Below are the code and all the weights of a small trained network. Each question names an input and a target symbol and asks about switching units off, where a switched-off unit gives its printed mean instead of its output.

import numpy as np


def w(rows, s, z=0):
    codes = np.array(rows[::2]) - 128.0
    scale = np.full(codes.shape[1], s)
    scale[-1] = z or s
    return codes * scale


def norm(h):
    return h / np.sqrt((h * h).mean(-1, keepdims=True) + 1e-5)


def f(y):
    return y / 2 * (1 + np.tanh(0.7978845608 * (y + 0.044715 * y**3)))


def softmax(a):
    e = np.exp(a - a.max(-1, keepdims=True))
    return e / e.sum(-1, keepdims=True)


def log_softmax(a):
    a = a - a.max(-1, keepdims=True)
    return a - np.log(np.exp(a).sum(-1, keepdims=True))


def net(x, mask):
    ids = ['βγδζηθλτ'.index(c) for c in x.split()]
    T = len(ids)
    res = E[ids] + P[:T]
    r = norm(res)
    for j in range(2):
        rows = slice(2 * j, 2 * j + 2)
        q, k, v = (r @ M[0][rows].T for M in (Q, K, V))
        z = softmax(np.where(np.tri(T) > 0, q @ k.T / 2**0.5, -1e9)) @ v
        o = O[0][rows]
        res = res + np.where(mask[j], z, o[:, -1]) @ o[:, :-1]
    y = f(norm(res) @ A[0][:, :-1].T + A[0][:, -1])
    res = res + np.where(mask[2:26], y, B[0][:, -1]) @ B[0][:, :-1]
    return log_softmax(norm(res)[-1] @ U[:, :-1].T + U[:, -1])


Q, K, V, O, A, B = {}, {}, {}, {}, {}, {}
E = w([
[27,79,128,65],'β',
[99,143,140,106],'γ',
[122,95,166,196],'δ',
[131,90,255,116],'ζ',
[196,83,237,159],'η',
[205,83,68,160],'θ',
[98,4,57,116],'λ',
[127,125,153,192],'τ',
],0.0081)
P = w([
[121,209,69,70],'0',
[138,14,98,116],'1',
[160,22,103,146],'2',
[167,20,95,151],'3',
[163,13,85,150],'4',
[160,14,82,145],'5',
[157,2,76,137],'6',
],0.0038)
Q[0] = w([
[115,149,143,212],'h1',
[163,183,180,137],'h1',
[183,254,230,186],'h2',
[115,197,243,182],'h2',
],0.0085)
K[0] = w([
[145,101,76,124],'h1',
[118,55,122,160],'h1',
[143,74,155,146],'h2',
[132,9,135,144],'h2',
],0.011)
V[0] = w([
[101,177,88,183],'h1',
[27,3,154,231],'h1',
[188,192,31,152],'h2',
[63,163,125,134],'h2',
],0.0055)
O[0] = w([
[204,137,99,72,86],'h1',
[113,197,178,93,252],'h1',
[203,127,131,109,94],'h2',
[110,255,19,38,139],'h2',
],0.0057,0.0033)
A[0] = w([
[126,106,127,17,126],'n1',
[81,121,44,99,121],'n2',
[107,210,148,161,173],'n3',
[136,81,182,82,207],'n4',
[121,88,54,190,114],'n5',
[49,219,198,72,126],'n6',
[116,76,139,19,128],'n7',
[23,74,85,205,90],'n8',
[10,69,82,104,171],'n9',
[64,101,160,152,176],'n10',
[108,117,191,169,138],'n11',
[83,123,12,221,230],'n12',
[133,83,181,176,82],'n13',
[191,101,107,179,176],'n14',
[45,74,15,76,139],'n15',
[164,53,158,103,103],'n16',
[148,153,238,205,247],'n17',
[155,48,104,170,67],'n18',
[56,42,142,168,90],'n19',
[146,106,182,145,140],'n20',
[241,108,57,205,214],'n21',
[255,182,113,160,141],'n22',
[139,93,101,6,213],'n23',
[42,152,123,157,112],'n24',
],0.0059,0.0011)
B[0] = w([
[124,157,158,184,171],'n1',
[133,98,73,189,177],'n2',
[149,80,58,119,113],'n3',
[114,190,115,110,179],'n4',
[100,89,108,94,169],'n5',
[22,76,125,52,152],'n6',
[135,147,176,167,192],'n7',
[123,130,35,184,206],'n8',
[235,86,189,133,248],'n9',
[201,104,101,102,186],'n10',
[174,92,125,116,164],'n11',
[88,105,88,85,182],'n12',
[191,172,132,142,172],'n13',
[68,106,102,88,163],'n14',
[191,221,111,78,253],'n15',
[97,124,103,173,175],'n16',
[155,128,56,45,192],'n17',
[139,100,139,83,183],'n18',
[134,125,77,173,224],'n19',
[158,135,122,4,153],'n20',
[65,201,226,107,198],'n21',
[165,162,214,192,141],'n22',
[151,240,184,209,202],'n23',
[136,101,123,131,148],'n24',
],0.0041,0.0043)
U = w([
[1,205,58,30,254],'β',
[176,192,63,151,54],'γ',
[79,151,183,140,98],'δ',
[83,66,55,149,88],'ζ',
[45,75,129,213,5],'η',
[233,79,239,158,116],'θ',
[86,32,221,70,129],'λ',
[199,237,187,157,198],'τ',
],0.0067,0.0017)

Each question gives the input, a string of symbols that net reads in full, and the target symbol t.
The units are the heads (2 rows each of Q, K, V and O) and the neurons (one row each of A and B). Each row of codes is followed by its name. A weight is (code - 128) times the scale printed after its matrix; where a second scale follows, it is the last column's (O, A, B and U).
mask holds one flag per unit, heads first, then neurons. A switched-off unit (its flag False) gives its mean, the last column of its rows in O or B, instead of its output. The means were averaged over made-up inputs and are rounded, as every weight is.
A unit's drop is (log p(t) with every unit on - log p(t) with that unit switched off) / (log p(t) with every unit on - log p(t) with every unit switched off).
The circuit of an input: a set's keep is (log p(t) with only the set's units on - log p(t) with every unit switched off) / (log p(t) with every unit on - log p(t) with every unit switched off). Starting from the 12 units with the biggest drops (on a tie, the unit counted first), units are removed one at a time, each time the one whose removal leaves the highest keep (on an exact tie, the one counted first), for as long as the keep stays at least 0.8.
circuit, biggest first: the units of the circuit, biggest drop first
top k neurons: the k neurons with the biggest drops, biggest first
heads that matter: for each layer, one digit per head in row order, 1 if its drop is at least 0.15 and else 0, layers parted by /
drop when u is switched off: that unit's drop, to one decimal
input ζ θ γ θ β γ, target ζ: heads that matter => 01
input θ β τ, target ζ: top 2 neurons => (n9, n15)
input δ β λ λ, target γ: heads that matter => 11
input τ β λ β, target τ: heads that matter => 00
input γ η τ τ β, target γ: heads that matter => 11
input β τ γ, target β: circuit, biggest first => (h2)
input λ θ η β θ θ, target λ: top 2 neurons => (n21, n14)
input θ β β θ β β τ, target ζ: top 2 neurons => (n15, n9)
input ζ δ β, target ζ: top 2 neurons => (n8, n21)
input λ ζ β β η θ γ, target λ: top 2 neurons => (n6, n9)
input β β θ, target β: top 2 neurons => (n21, n12)
input τ θ δ λ τ θ, target τ: top 3 neurons => (n21, n9, n22)
input β ζ β θ θ, target β: drop when h2 is switched off => 0.5
input τ η β ζ η β, target τ: drop when n22 is switched off => 0.0
input λ τ γ λ θ, target λ: drop when h2 is switched off => 0.2
input τ γ η δ θ, target τ: drop when n22 is switched off => 0.2
